Below is a small trained network, with its code and all its weights. Each question gives an input and a class and asks what happens when units are switched off, that is, made to give their printed mean instead of their output.

import numpy as np


def w(rows, s, z=0):
    codes = np.array(rows[::2]) - 128.0
    scale = np.full(codes.shape[1], s)
    scale[-1] = z or s
    return codes * scale


def norm(h):
    return h / np.sqrt((h * h).mean(-1, keepdims=True) + 1e-5)


def f(y):
    return np.maximum(y, 0)


def log_softmax(a):
    a = a - a.max(-1, keepdims=True)
    return a - np.log(np.exp(a).sum(-1, keepdims=True))


def net(x, mask):
    res = np.array(x, float).reshape(1, 7) / 4 @ E
    u = 0
    for l in range(4):
        y = f(norm(res) @ A[l][:, :-1].T + A[l][:, -1])
        res = res + np.where(mask[u : u + 11], y, B[l][:, -1]) @ B[l][:, :-1]
        u += 11
    return log_softmax(norm(res)[-1] @ U[:, :-1].T + U[:, -1])


A, B = {}, {}
E = w([
[105,110,186,105,170,197,88],'x0',
[158,2,80,99,163,106,117],'x1',
[161,98,174,132,115,160,147],'x2',
[23,153,84,177,175,167,143],'x3',
[144,178,44,100,119,137,202],'x4',
[169,116,157,168,214,137,73],'x5',
[191,144,175,125,77,136,38],'x6',
],0.0085)
A[0] = w([
[180,117,199,107,124,43,44,105],'0.n1',
[156,144,136,160,148,175,132,116],'0.n2',
[80,31,104,135,91,94,102,227],'0.n3',
[177,48,84,129,121,107,180,214],'0.n4',
[111,9,109,97,194,146,148,101],'0.n5',
[76,168,164,18,69,143,153,121],'0.n6',
[138,155,165,111,103,72,128,39],'0.n7',
[129,68,121,152,79,104,166,57],'0.n8',
[123,132,85,84,106,186,91,9],'0.n9',
[90,112,47,66,137,127,63,165],'0.n10',
[32,103,144,130,131,209,112,44],'0.n11',
],0.015,0.0015)
B[0] = w([
[237,49,155,174,123,83,65,255],'0.n1',
[119,196,175,103,128,69,132,164],'0.n2',
[87,144,54,150,116,116,189,219],'0.n3',
[59,106,170,25,51,37,91,220],'0.n4',
[121,20,92,28,160,173,179,244],'0.n5',
[56,131,155,36,107,199,172,209],'0.n6',
[119,104,116,56,87,129,109,171],'0.n7',
[150,125,119,57,104,174,183,172],'0.n8',
[64,183,116,115,144,98,104,159],'0.n9',
[36,181,108,174,131,91,117,199],'0.n10',
[105,53,219,252,134,134,89,209],'0.n11',
],0.015,0.0097)
A[1] = w([
[147,117,146,138,134,144,169,2],'1.n1',
[145,109,69,184,91,156,94,17],'1.n2',
[155,117,118,121,249,159,134,90],'1.n3',
[169,37,80,112,117,128,120,108],'1.n4',
[158,102,131,107,168,178,86,103],'1.n5',
[184,194,173,134,61,150,89,105],'1.n6',
[157,148,116,153,91,24,154,174],'1.n7',
[170,158,161,112,26,173,180,143],'1.n8',
[121,227,210,135,64,193,97,154],'1.n9',
[193,224,111,101,75,121,168,28],'1.n10',
[119,119,66,65,91,127,151,181],'1.n11',
],0.014,0.0019)
B[1] = w([
[137,109,125,89,139,141,126,132],'1.n1',
[161,164,140,147,170,72,117,143],'1.n2',
[158,53,143,124,127,92,208,151],'1.n3',
[35,197,205,165,110,228,157,251],'1.n4',
[111,69,138,143,94,106,150,168],'1.n5',
[206,70,68,122,116,67,90,191],'1.n6',
[133,104,105,160,136,177,39,189],'1.n7',
[131,123,90,70,167,144,169,201],'1.n8',
[26,138,203,114,205,121,169,222],'1.n9',
[162,49,102,38,72,94,76,159],'1.n10',
[7,136,88,145,119,128,120,254],'1.n11',
],0.015,0.0085)
A[2] = w([
[203,142,119,25,184,139,186,57],'2.n1',
[34,135,167,179,99,112,47,254],'2.n2',
[248,131,123,186,117,115,90,32],'2.n3',
[180,169,73,41,31,86,39,187],'2.n4',
[140,140,108,199,28,143,8,112],'2.n5',
[106,81,164,78,154,66,83,167],'2.n6',
[156,150,153,104,49,110,168,77],'2.n7',
[165,162,131,91,29,87,136,65],'2.n8',
[91,217,118,134,197,161,51,123],'2.n9',
[26,94,11,178,104,122,198,212],'2.n10',
[113,122,70,68,162,157,144,38],'2.n11',
],0.012,0.0024)
B[2] = w([
[56,55,38,150,83,20,123,141],'2.n1',
[240,158,134,78,176,114,207,234],'2.n2',
[93,193,98,120,157,42,87,159],'2.n3',
[165,71,238,164,254,154,144,180],'2.n4',
[147,164,76,190,115,41,190,177],'2.n5',
[188,101,69,89,137,248,178,211],'2.n6',
[119,86,101,162,103,174,127,139],'2.n7',
[137,95,151,186,212,170,178,146],'2.n8',
[96,108,180,174,161,136,185,148],'2.n9',
[235,138,110,43,134,32,19,246],'2.n10',
[100,156,138,111,58,71,135,166],'2.n11',
],0.013,0.014)
A[3] = w([
[63,217,145,163,137,209,132,110],'3.n1',
[36,81,67,151,64,125,161,7],'3.n2',
[74,136,157,141,92,113,151,157],'3.n3',
[112,120,119,141,125,132,125,61],'3.n4',
[133,156,108,180,167,83,77,69],'3.n5',
[121,8,195,114,125,130,81,148],'3.n6',
[178,147,145,89,122,161,112,157],'3.n7',
[128,210,51,104,171,107,120,223],'3.n8',
[86,201,145,175,120,182,148,61],'3.n9',
[163,167,154,224,43,129,58,63],'3.n10',
[173,172,105,99,78,205,122,225],'3.n11',
],0.014,0.0015)
B[3] = w([
[46,133,188,200,171,74,84,147],'3.n1',
[164,216,71,130,114,99,114,171],'3.n2',
[81,48,118,162,137,63,100,149],'3.n3',
[116,127,133,124,117,131,121,128],'3.n4',
[170,163,116,172,99,92,114,157],'3.n5',
[171,176,130,160,41,181,172,248],'3.n6',
[81,88,76,177,184,105,252,149],'3.n7',
[147,91,144,150,114,171,146,170],'3.n8',
[116,194,145,99,181,163,108,140],'3.n9',
[166,153,55,86,234,62,151,147],'3.n10',
[146,92,151,124,107,88,160,133],'3.n11',
],0.019,0.013)
U = w([
[186,55,180,156,76,225,190,182],'0',
[233,144,109,193,167,53,105,159],'1',
[78,166,66,206,118,218,41,4],'2',
[100,175,100,163,117,228,16,18],'3',
[67,120,65,6,76,100,142,196],'4',
[28,162,221,164,200,141,131,165],'5',
],0.013,0.0048)

Each question gives the input, the list of numbers given to net, and the class t.
The units are the neurons (one row each of A and B). Each row of codes is followed by its name. A weight is (code - 128) times the scale printed after its matrix; where a second scale follows, it is the last column's (A, B and U).
mask holds one flag per neuron, layer by layer. A switched-off neuron (its flag False) gives its mean, the last column of its row in B, instead of its output. The means were averaged over made-up inputs and are rounded, as every weight is.
A unit's drop is (log p(t) with every unit on - log p(t) with that unit switched off) / (log p(t) with every unit on - log p(t) with every unit switched off).
The circuit of an input: a set's keep is (log p(t) with only the set's units on - log p(t) with every unit switched off) / (log p(t) with every unit on - log p(t) with every unit switched off). Starting from the 12 units with the biggest drops (on a tie, the unit counted first), units are removed one at a time, each time the one whose removal leaves the highest keep (on an exact tie, the one counted first), for as long as the keep stays at least 0.8.
circuit, biggest first: the units of the circuit, biggest drop first
most important unit: the unit with the biggest drop
top k neurons: the k neurons with the biggest drops, biggest first
top k neurons in layer l: the k neurons of layer l with the biggest drops, biggest first
drop when u is switched off: that unit's drop, to one decimal
input [-1,-6,2,-1,1,5,-8], class 5: top 3 neurons	(0.n1; 0.n5; 0.n8)
input [8,2,1,0,4,7,-8], class 0: circuit, biggest first	(0.n11; 3.n6)
input [1,-1,-2,2,5,5,5], class 5: circuit, biggest first	(0.n5; 1.n9)
input [0,-8,7,5,-4,0,5], class 5: circuit, biggest first	(1.n9)
input [-5,-2,-5,7,-3,3,7], class 1: top 2 neurons	(0.n6; 0.n5)
input [-2,0,-7,7,5,7,-7], class 1: top 2 neurons	(0.n6; 0.n4)
input [-7,-5,1,8,-3,2,8], class 1: top 4 neurons	(1.n6; 0.n6; 0.n5; 0.n8)
input [6,-6,-4,4,-5,5,6], class 1: top 3 neurons in layer 0	(0.n5; 0.n6; 0.n1)
input [6,3,-1,6,0,-5,6], class 5: top 4 neurons in layer 0	(0.n10; 0.n11; 0.n9; 0.n1)
input [6,0,5,5,7,-5,-6], class 0: top 3 neurons in layer 0	(0.n11; 0.n3; 0.n8)
input [3,-2,-2,6,6,-7,-3], class 5: top 2 neurons	(0.n5; 0.n6)
input [8,4,-8,-3,-6,-2,5], class 1: top 2 neurons in layer 0	(0.n6; 0.n1)
input [-1,-2,1,7,5,-8,5], class 5: top 2 neurons	(0.n5; 1.n9)
input [3,-1,-2,7,1,-6,-2], class 5: top 3 neurons	(0.n5; 0.n1; 0.n6)
input [7,-5,7,8,-6,-4,5], class 5: most important unit	0.n1
input [0,-1,-5,8,3,-4,-4], class 1: top 2 neurons	(2.n10; 1.n4)
input [5,-5,-7,-7,0,-6,6], class 0: top 3 neurons in layer 0	(0.n1; 0.n3; 0.n5)
input [1,5,6,-6,-5,4,-8], class 4: drop when 0.n11 is switched off	0.4
input [0,-7,-1,2,-4,-7,-1], class 5: drop when 0.n5 is switched off	0.2
input [0,2,-6,-5,-8,-2,5], class 1: drop when 1.n3 is switched off	0.0
input [5,0,-1,3,1,-3,-6], class 0: most important unit	0.n11
input [-6,4,2,-2,-6,8,-3], class 0: drop when 0.n1 is switched off	2.3
